Below are the code and all the weights of a small trained network. Each question names an input and a target symbol and asks about switching units off, where a switched-off unit gives its printed mean instead of its output.

import numpy as np


def w(rows, s, z=0):
    codes = np.array(rows[::2]) - 128.0
    scale = np.full(codes.shape[1], s)
    scale[-1] = z or s
    return codes * scale


def f(y):
    return np.maximum(y, 0)


def softmax(a):
    e = np.exp(a - a.max(-1, keepdims=True))
    return e / e.sum(-1, keepdims=True)


def log_softmax(a):
    a = a - a.max(-1, keepdims=True)
    return a - np.log(np.exp(a).sum(-1, keepdims=True))


def net(x, mask):
    ids = ['ΘΞΩαβζησ'.index(c) for c in x.split()]
    T = len(ids)
    res = E[ids] + P[:T]
    u = 0
    for l in range(2):
        q, k, v = (res @ M[l].T for M in (Q, K, V))
        z = softmax(np.where(np.tri(T) > 0, q @ k.T / 4**0.5, -1e9)) @ v
        res = res + np.where(mask[u], z, O[l][:, -1]) @ O[l][:, :-1]
        u += 1
        y = f(res @ A[l][:, :-1].T + A[l][:, -1])
        res = res + np.where(mask[u : u + 16], y, B[l][:, -1]) @ B[l][:, :-1]
        u += 16
    return log_softmax(res[-1] @ U[:, :-1].T + U[:, -1])


Q, K, V, O, A, B = {}, {}, {}, {}, {}, {}
E = w([
[86,101,194,176],'Θ',
[97,205,66,107],'Ξ',
[94,108,181,246],'Ω',
[98,144,119,210],'α',
[173,103,131,22],'β',
[200,147,16,122],'ζ',
[244,136,142,158],'η',
[102,147,195,92],'σ',
],0.012)
P = w([
[179,251,95,190],'0',
[151,203,97,173],'1',
[130,156,100,153],'2',
[102,107,97,140],'3',
[78,52,97,124],'4',
[61,2,97,113],'5',
],0.0068)
Q[0] = w([
[134,118,112,168],'0.h1',
[189,99,92,129],'0.h1',
[148,140,3,126],'0.h1',
[105,124,106,220],'0.h1',
],0.034)
K[0] = w([
[132,116,113,168],'0.h1',
[195,88,95,138],'0.h1',
[151,147,4,117],'0.h1',
[96,125,99,223],'0.h1',
],0.032)
V[0] = w([
[96,166,100,66],'0.h1',
[54,44,85,57],'0.h1',
[109,1,132,148],'0.h1',
[147,71,193,113],'0.h1',
],0.0069)
O[0] = w([
[97,107,138,234,110],'0.h1',
[151,184,110,255,5],'0.h1',
[188,215,97,95,40],'0.h1',
[73,207,97,73,29],'0.h1',
],0.0061,0.0032)
A[0] = w([
[82,155,149,150,78],'0.n1',
[154,85,151,130,19],'0.n2',
[159,133,117,120,203],'0.n3',
[148,141,108,95,153],'0.n4',
[133,217,135,162,123],'0.n5',
[164,247,118,157,253],'0.n6',
[129,167,121,175,41],'0.n7',
[90,119,94,79,64],'0.n8',
[98,187,93,97,105],'0.n9',
[175,223,109,115,112],'0.n10',
[77,194,121,83,57],'0.n11',
[129,101,160,118,66],'0.n12',
[131,167,71,109,116],'0.n13',
[143,131,107,93,124],'0.n14',
[77,119,115,176,72],'0.n15',
[111,138,112,58,86],'0.n16',
],0.014,0.0025)
B[0] = w([
[158,75,109,164,202],'0.n1',
[191,153,139,152,166],'0.n2',
[138,97,156,163,235],'0.n3',
[114,96,150,139,202],'0.n4',
[116,136,125,61,167],'0.n5',
[118,250,113,102,230],'0.n6',
[107,128,106,87,151],'0.n7',
[148,178,168,142,172],'0.n8',
[137,157,111,94,146],'0.n9',
[132,215,90,90,174],'0.n10',
[181,42,118,106,149],'0.n11',
[123,164,145,144,156],'0.n12',
[111,115,128,192,202],'0.n13',
[116,92,144,137,193],'0.n14',
[147,116,217,133,253],'0.n15',
[114,138,167,168,166],'0.n16',
],0.024,0.0021)
Q[1] = w([
[68,135,208,251],'1.h1',
[182,143,165,166],'1.h1',
[177,168,147,187],'1.h1',
[197,147,185,186],'1.h1',
],0.016)
K[1] = w([
[168,61,9,148],'1.h1',
[157,84,98,80],'1.h1',
[189,119,73,39],'1.h1',
[164,59,80,76],'1.h1',
],0.014)
V[1] = w([
[137,88,200,78],'1.h1',
[3,119,46,112],'1.h1',
[52,41,238,50],'1.h1',
[86,173,100,191],'1.h1',
],0.007)
O[1] = w([
[106,178,168,169,120],'1.h1',
[254,105,116,87,2],'1.h1',
[165,198,228,205,54],'1.h1',
[140,50,115,78,142],'1.h1',
],0.0075,0.0054)
A[1] = w([
[48,109,10,36,106],'1.n1',
[117,254,129,56,215],'1.n2',
[127,135,127,127,106],'1.n3',
[199,55,76,161,201],'1.n4',
[129,95,156,190,26],'1.n5',
[102,34,197,119,2],'1.n6',
[144,42,155,242,78],'1.n7',
[23,208,100,146,163],'1.n8',
[77,14,155,199,76],'1.n9',
[121,137,124,123,88],'1.n10',
[192,94,109,28,193],'1.n11',
[60,238,77,63,116],'1.n12',
[138,98,152,81,119],'1.n13',
[135,144,219,94,224],'1.n14',
[25,106,142,60,172],'1.n15',
[64,177,224,137,72],'1.n16',
],0.0072,0.0058)
B[1] = w([
[37,146,166,34,201],'1.n1',
[183,209,36,208,201],'1.n2',
[139,123,129,133,128],'1.n3',
[159,182,249,202,206],'1.n4',
[141,196,57,93,145],'1.n5',
[239,179,17,99,146],'1.n6',
[36,117,138,67,193],'1.n7',
[165,45,192,133,220],'1.n8',
[91,78,66,54,201],'1.n9',
[161,113,149,120,128],'1.n10',
[103,234,107,181,174],'1.n11',
[77,65,113,93,156],'1.n12',
[130,153,119,153,139],'1.n13',
[217,3,152,163,253],'1.n14',
[142,170,79,220,211],'1.n15',
[118,196,74,55,225],'1.n16',
],0.017,0.0065)
U = w([
[159,124,98,34,105],'Θ',
[138,118,140,121,3],'Ξ',
[196,100,159,235,219],'Ω',
[105,201,164,105,151],'α',
[124,141,106,116,51],'β',
[149,135,132,103,26],'ζ',
[149,146,116,96,46],'η',
[66,2,173,85,189],'σ',
],0.0045,0.0051)

Each question gives the input, a string of symbols that net reads in full, and the target symbol t.
The units are the heads (4 rows each of Q, K, V and O) and the neurons (one row each of A and B). Each row of codes is followed by its name. A weight is (code - 128) times the scale printed after its matrix; where a second scale follows, it is the last column's (O, A, B and U).
mask holds one flag per unit, layer by layer, with each layer's heads first. A switched-off unit (its flag False) gives its mean, the last column of its rows in O or B, instead of its output. The means were averaged over made-up inputs and are rounded, as every weight is.
A unit's drop is (log p(t) with every unit on - log p(t) with that unit switched off) / (log p(t) with every unit on - log p(t) with every unit switched off).
The circuit of an input: a set's keep is (log p(t) with only the set's units on - log p(t) with every unit switched off) / (log p(t) with every unit on - log p(t) with every unit switched off). Starting from the 12 units with the biggest drops (on a tie, the unit counted first), units are removed one at a time, each time the one whose removal leaves the highest keep (on an exact tie, the one counted first), for as long as the keep stays at least 0.8.
units of the circuit, in order: the units of the circuit, biggest drop first
unit that matters most: the unit with the biggest drop
k most important neurons of layer l: the k neurons of layer l with the biggest drops, biggest first
drop when u is switched off: that unit's drop, to one decimal
input Θ ζ Ξ, target α: units of the circuit, in order	(1.h1, 1.n1, 1.n11, 0.n6)
input Ω α α, target σ: units of the circuit, in order	(1.n2, 1.n11)
input α Ω Ξ β, target Ω: units of the circuit, in order	(0.h1, 1.n1, 1.n16)
input η ζ Ξ η, target σ: unit that matters most	0.n13
input Ω β Ω, target σ: units of the circuit, in order	(0.n6, 1.n7)
input Θ ζ Ω, target α: 2 most important neurons of layer 1	(1.n1, 1.n11)
input Ω σ ζ ζ, target σ: 3 most important neurons of layer 1	(1.n7, 1.n9, 1.n2)
input Ω ζ Ω, target α: 4 most important neurons of layer 1	(1.n11, 1.n1, 1.n14, 1.n4)
input Ω Ω Θ ζ η Ξ, target σ: 4 most important neurons of layer 0	(0.n6, 0.n2, 0.n8, 0.n13)
input β α Ξ Ξ, target σ: 2 most important neurons of layer 0	(0.n15, 0.n6)
input Ω α σ, target Ω: 2 most important neurons of layer 0	(0.n3, 0.n15)
input ζ β α Ξ β β, target α: 2 most important neurons of layer 0	(0.n16, 0.n15)
input β Ω Ω Ξ ζ Θ, target α: 4 most important neurons of layer 0	(0.n15, 0.n13, 0.n6, 0.n10)
input η Ξ ζ, target σ: 3 most important neurons of layer 1	(1.n1, 1.n2, 1.n16)
input η Ξ β ζ β α, target α: 2 most important neurons of layer 0	(0.n15, 0.n16)
input Ξ ζ Ω Ξ Θ η, target σ: unit that matters most	1.h1
input β Ξ β Ξ ζ Θ, target α: 3 most important neurons of layer 1	(1.n1, 1.n11, 1.n14)
input α η α Θ Ξ, target Ω: drop when 1.n2 is switched off	0.3
input σ β Ω Ω, target σ: drop when 1.n15 is switched off	0.2
input Θ α Ξ α, target σ: drop when 0.n13 is switched off	0.0
input σ η β α Ξ ζ, target α: unit that matters most	0.h1
